Here is a tiny trained network, its code and every weight. The questions are about switching its units off for an input and a class, where a switched-off unit gives its printed mean instead of its output.

import numpy as np


def w(rows, s, z=0):
    codes = np.array(rows[::2]) - 128.0
    scale = np.full(codes.shape[1], s)
    scale[-1] = z or s
    return codes * scale


def f(y):
    return np.maximum(y, 0)


def log_softmax(a):
    a = a - a.max(-1, keepdims=True)
    return a - np.log(np.exp(a).sum(-1, keepdims=True))


def net(x, mask):
    res = np.array(x, float).reshape(1, 6) / 4 @ E
    y = f(res @ A[0][:, :-1].T + A[0][:, -1])
    res = res + np.where(mask, y, B[0][:, -1]) @ B[0][:, :-1]
    return log_softmax(res[-1] @ U[:, :-1].T + U[:, -1])


A, B = {}, {}
E = w([
[162,206,139,105,131,114,114],'x0',
[196,172,58,175,211,116,164],'x1',
[99,123,150,131,18,38,209],'x2',
[2,86,150,210,59,17,75],'x3',
[156,43,99,117,18,193,74],'x4',
[128,109,109,216,66,229,187],'x5',
],0.0077)
A[0] = w([
[84,150,150,151,141,85,128,29],'neuron 0',
[106,155,154,120,146,114,104,70],'neuron 1',
[141,146,137,103,90,92,193,91],'neuron 2',
[148,192,139,145,214,180,191,129],'neuron 3',
[99,116,121,148,104,44,123,107],'neuron 4',
[132,150,112,180,112,123,175,76],'neuron 5',
[126,166,133,119,152,106,120,65],'neuron 6',
[213,122,68,140,161,134,51,95],'neuron 7',
[105,136,119,164,151,5,108,131],'neuron 8',
[143,179,115,187,88,106,168,87],'neuron 9',
[131,148,132,156,119,128,140,67],'neuron 10',
[157,146,109,129,99,109,161,152],'neuron 11',
[135,104,119,127,165,163,156,46],'neuron 12',
[147,185,145,94,75,91,74,98],'neuron 13',
[106,68,92,181,85,129,94,132],'neuron 14',
[97,102,128,152,142,119,115,64],'neuron 15',
[101,146,126,178,171,159,66,1],'neuron 16',
[91,145,136,155,142,139,57,92],'neuron 17',
],0.026,0.0065)
B[0] = w([
[120,167,87,112,146,112,123,176],'neuron 0',
[135,153,162,176,114,146,132,164],'neuron 1',
[107,181,167,149,117,101,56,177],'neuron 2',
[107,249,110,108,178,139,249,254],'neuron 3',
[167,229,162,122,151,149,52,209],'neuron 4',
[134,49,95,95,111,157,146,162],'neuron 5',
[104,134,153,140,70,123,105,170],'neuron 6',
[97,227,79,73,195,117,149,208],'neuron 7',
[63,225,94,81,162,108,152,242],'neuron 8',
[157,73,107,122,112,153,206,171],'neuron 9',
[131,95,140,152,170,94,161,139],'neuron 10',
[77,129,190,174,114,108,128,161],'neuron 11',
[84,192,136,135,121,98,166,161],'neuron 12',
[82,46,125,122,74,109,29,185],'neuron 13',
[78,38,179,162,45,117,181,220],'neuron 14',
[134,123,124,132,130,123,57,157],'neuron 15',
[154,164,190,116,120,127,46,167],'neuron 16',
[176,200,187,191,107,107,107,171],'neuron 17',
],0.021,0.022)
U = w([
[104,54,145,129,125,161,219,162],'0',
[254,87,110,130,221,203,118,3],'1',
[95,200,147,78,188,108,130,203],'2',
[85,103,196,140,97,96,83,237],'3',
[210,132,181,172,198,161,95,39],'4',
[141,73,61,21,209,137,83,9],'5',
],0.0058,0.004)

Each question gives the input, the list of numbers given to net, and the class t.
The units are the neurons (one row each of A and B). Each row of codes is followed by its name. A weight is (code - 128) times the scale printed after its matrix; where a second scale follows, it is the last column's (A, B and U).
mask holds one flag per neuron, in row order. A switched-off neuron (its flag False) gives its mean, the last column of its row in B, instead of its output. The means were averaged over made-up inputs and are rounded, as every weight is.
A unit's drop is (log p(t) with every unit on - log p(t) with that unit switched off) / (log p(t) with every unit on - log p(t) with every unit switched off).
The circuit of an input: a set's keep is (log p(t) with only the set's units on - log p(t) with every unit switched off) / (log p(t) with every unit on - log p(t) with every unit switched off). Starting from the 12 units with the biggest drops (on a tie, the unit counted first), units are removed one at a time, each time the one whose removal leaves the highest keep (on an exact tie, the one counted first), for as long as the keep stays at least 0.8.
units of the circuit, in order: the units of the circuit, biggest drop first
k most important neurons: the k neurons with the biggest drops, biggest first
drop of u: that unit's drop, to one decimal
input [5,4,1,8,2,3], class 3: 4 most important neurons : (neuron 3; neuron 14; neuron 7; neuron 4)
input [6,-8,-4,7,3,-6], class 3: units of the circuit, in order : (neuron 13)
input [-2,-7,5,8,5,-6], class 3: 2 most important neurons : (neuron 14; neuron 13)
input [-4,-5,-5,1,1,-6], class 3: 2 most important neurons : (neuron 3; neuron 8)
input [-1,-5,-2,1,8,1], class 0: 4 most important neurons : (neuron 4; neuron 14; neuron 2; neuron 16)
input [4,-4,-6,5,-3,1], class 3: 2 most important neurons : (neuron 3; neuron 7)
input [0,-3,8,-8,2,-1], class 3: drop of neuron 3 : 0.1
input [-2,-4,-3,4,-7,7], class 3: drop of neuron 7 : 0.5
input [-5,2,6,-4,4,6], class 0: drop of neuron 4 : 0.0
input [-7,4,-5,5,-4,8], class 0: drop of neuron 14 : 0.1
